data =
[[  2   5 -33   8   9  11  -2  -3  -6   5 -11]
 [ 20   9 -67  10   8   0   4  -3  -8  16   2]
 [-16  12  98 -69  20 -12  17  16  62 -33  33]
 [ 22  -9 -39  23 -14 -19  -4 -15 -30  13  -3]
 [ 56  10 -92   0  -2 -43  16  -8  -6  26  38]
 [ 17  12 -70   9  13   7   4  -2  -5  15  -1]
 [ 15   2 -52  18  -2  -1   0  -4 -15  15  -1]]
Indices start at 1.
(1, 1) => 2
(7, 1) => 15
(7, 6) => -1
(7, 4) => 18
(7, 2) => 2
(4, 11) => -3
(6, 3) => -70
(3, 7) => 17
(3, 11) => 33
(5, 5) => -2
(3, 8) => 16
(2, 11) => 2
(5, 11) => 38
(4, 6) => -19
(5, 6) => -43
(2, 5) => 8
(4, 7) => -4
(7, 5) => -2
(2, 8) => -3
(1, 9) => -6
(6, 9) => -5
(5, 2) => 10
(6, 8) => -2
(1, 11) => -11
(4, 10) => 13
(1, 4) => 8
(5, 7) => 16
(4, 2) => -9
(7, 8) => -4
(5, 9) => -6
(6, 10) => 15

grid = [[-0.25, -0.12, -0.18, 0.00, -0.03, -0.24, 0.01, 0.20, -0.01, -0.23, -0.14, -0.21, 0.05, -0.24], [-0.06, 0.12, 0.20, 0.12, -0.15, -0.11, -0.03, 0.15, -0.20, -0.09, -0.11, -0.01, -0.09, 0.19], [-0.01, 0.09, 0.17, 0.07, -0.10, -0.07, -0.21, -0.07, -0.16, -0.22, 0.06, -0.10, -0.22, 0.16], [-0.03, 0.16, -0.22, -0.15, -0.01, 0.00, 0.14, -0.24, 0.10, 0.06, -0.19, -0.06, -0.24, -0.15], [0.16, 0.01, -0.15, -0.12, 0.21, 0.17, -0.13, -0.23, -0.19, 0.08, -0.02, 0.17, -0.05, -0.26], [-0.18, -0.01, -0.16, -0.18, -0.20, -0.17, -0.09, 0.13, -0.03, -0.21, -0.25, -0.07, -0.09, -0.10], [-0.06, 0.00, -0.18, -0.04, -0.22, -0.10, 0.04, -0.17, 0.21, -0.25, 0.15, -0.24, -0.06, -0.21], [0.05, -0.08, -0.15, -0.23, -0.07, 0.20, -0.14, -0.22, -0.14, 0.06, 0.11, 0.08, -0.13, -0.26], [-0.11, 0.18, -0.21, -0.13, -0.15, 0.14, -0.12, 0.10, 0.01, -0.09, 0.16, -0.25, -0.16, -0.19]]
Indices start at 1.
(1, 1): -0.25
(8, 14): -0.26
(6, 7): -0.09
(4, 7): 0.14
(7, 14): -0.21
(7, 8): -0.17
(9, 10): -0.09
(5, 10): 0.08
(2, 10): -0.09
(8, 5): -0.07
(2, 9): -0.20
(1, 3): -0.18
(9, 8): 0.10
(3, 9): -0.16
(2, 7): -0.03
(6, 1): -0.18
(6, 13): -0.09
(6, 8): 0.13
(5, 13): -0.05
(5, 9): -0.19
(6, 9): -0.03
(6, 11): -0.25
(4, 9): 0.10
(2, 6): -0.11
(9, 7): -0.12
(9, 11): 0.16
(5, 4): -0.12
(2, 2): 0.12
(7, 5): -0.22
(3, 5): -0.10
(9, 9): 0.01
(2, 8): 0.15
(8, 8): -0.22

W =
[[ -1  33  52 -51  -8   0  37   1  26 -31 -60  48  32  67  -1 -61]
 [-71 -89   4  19  34 -37 -73 -10 -52  18  82 -56 -10 -42   0 -20]
 [  3 -11 -47   2  32  17 -48  41  44  25  25 -19 -85 -38  -7  77]
 [-24 -50 -17  20 -19  35  85 -59 -86  75  18  25  15 -31   6 -28]]
Indices start at 1.
row 1 col 1	-1
row 2 col 9	-52
row 2 col 5	34
row 4 col 6	35
row 4 col 8	-59
row 2 col 4	19
row 2 col 6	-37
row 4 col 5	-19
row 1 col 6	0
row 3 col 4	2
row 4 col 15	6
row 1 col 5	-8
row 1 col 12	48
row 4 col 10	75
row 2 col 3	4
row 2 col 1	-71
row 1 col 3	52
row 3 col 14	-38
row 4 col 16	-28
row 4 col 14	-31
row 2 col 2	-89
row 3 col 10	25
row 1 col 13	32

a =
[[  6 -11 -88  20 -17 -61  26  32 -65  62]
 [ 10  15 -54  14 -27 -58  22   7 -44  34]
 [ 12   6 -61  15 -25 -60  25  14 -50  40]
 [ -5  33 -44  13 -28 -48   8  -3  -1  26]
 [ -1  30 -46  13 -29 -53  13  -1 -23  28]
 [ 11  14 -55  14 -27 -58  22   8 -44  35]
 [ 12   8 -59  14 -26 -59  24  12 -48  38]
 [  7 -10 -86  19 -17 -61  26  31 -64  61]
 [  7 -11 -87  20 -17 -61  26  32 -64  62]]
Indices start at 1.
row 1 col 1: 6
row 2 col 4: 14
row 7 col 8: 12
row 5 col 7: 13
row 8 col 6: -61
row 3 col 6: -60
row 8 col 1: 7
row 5 col 6: -53
row 4 col 7: 8
row 2 col 2: 15
row 1 col 2: -11
row 5 col 2: 30
row 4 col 8: -3
row 5 col 5: -29
row 4 col 9: -1
row 6 col 9: -44
row 4 col 4: 13
row 1 col 4: 20
row 6 col 8: 8
row 6 col 10: 35
row 4 col 2: 33
row 6 col 5: -27
row 9 col 1: 7
row 8 col 9: -64
row 5 col 10: 28
row 7 col 9: -48
row 9 col 2: -11
row 7 col 2: 8
row 7 col 7: 24
row 6 col 6: -58
row 8 col 10: 61
row 3 col 7: 25
row 2 col 1: 10
row 9 col 8: 32

M =
array([[ 58,  35,  38, 105, -82, -24, -33],
       [ 10,  21,  -9, -10,  30,   7,   4],
       [-21,  32, -19, -16,  32,   3,  -3],
       [ 21, -21, -23,  -3, -23,   6,  33],
       [ 14, -25,  28,  -6,  13,  -9,   4],
       [-71, -21,  20,  68, -62,  -5,  54],
       [ 30,  -7,   2,  65,  35, -25, -14],
       [ 32, -25,  14, -10, -53, -11,  43],
       [ -1,  36, -24,  -3,  32, -10, -11]])
Rows and columns are counted from 1.
row 1 col 1 -> 58
row 5 col 3 -> 28
row 5 col 1 -> 14
row 5 col 2 -> -25
row 9 col 3 -> -24
row 6 col 4 -> 68
row 4 col 6 -> 6
row 7 col 7 -> -14
row 9 col 4 -> -3
row 2 col 4 -> -10
row 2 col 5 -> 30
row 4 col 5 -> -23
row 8 col 5 -> -53
row 1 col 7 -> -33
row 7 col 6 -> -25
row 1 col 4 -> 105
row 8 col 3 -> 14
row 9 col 5 -> 32
row 1 col 3 -> 38
row 5 col 7 -> 4
row 2 col 2 -> 21
row 6 col 3 -> 20
row 3 col 1 -> -21
row 7 col 4 -> 65
row 8 col 2 -> -25
row 2 col 6 -> 7
row 8 col 7 -> 43
row 7 col 1 -> 30
row 7 col 3 -> 2
row 5 col 5 -> 13

X = ((289, 328, 389, 665, 534, 318, 319, 314, 286, 303, 472, 720, 432, 416, 329), (169, 325, 438, 673, 467, 236, 302, 361, 181, 283, 495, 754, 394, 386, 318), (383, 506, 517, 485, 372, 349, 511, 527, 361, 462, 496, 556, 443, 432, 472), (126, 322, 422, 619, 480, 224, 264, 357, 216, 286, 493, 810, 395, 395, 375), (59, 293, 329, 796, 538, 214, 233, 234, 108, 263, 504, 913, 339, 415, 290), (57, 259, 325, 793, 559, 209, 198, 218, 117, 231, 495, 922, 351, 405, 276), (196, 291, 391, 656, 506, 211, 268, 308, 230, 242, 471, 834, 425, 374, 326), (204, 303, 389, 655, 496, 204, 284, 311, 230, 248, 471, 842, 426, 373, 331), (90, 297, 354, 797, 509, 194, 262, 257, 95, 251, 501, 889, 350, 394, 268), (176, 302, 409, 650, 484, 200, 276, 330, 211, 249, 478, 827, 417, 371, 331))
Indices start at 1.
(1, 1): 289
(7, 2): 291
(4, 11): 493
(3, 9): 361
(2, 9): 181
(3, 4): 485
(2, 8): 361
(4, 7): 264
(9, 8): 257
(1, 3): 389
(1, 9): 286
(7, 1): 196
(5, 3): 329
(2, 7): 302
(10, 12): 827
(6, 14): 405
(5, 14): 415
(9, 10): 251
(10, 10): 249
(9, 13): 350
(6, 15): 276
(9, 3): 354
(5, 13): 339
(7, 13): 425
(8, 13): 426
(8, 10): 248
(4, 14): 395
(1, 5): 534
(10, 2): 302
(5, 15): 290
(4, 3): 422
(3, 3): 517
(2, 2): 325
(8, 3): 389
(6, 11): 495
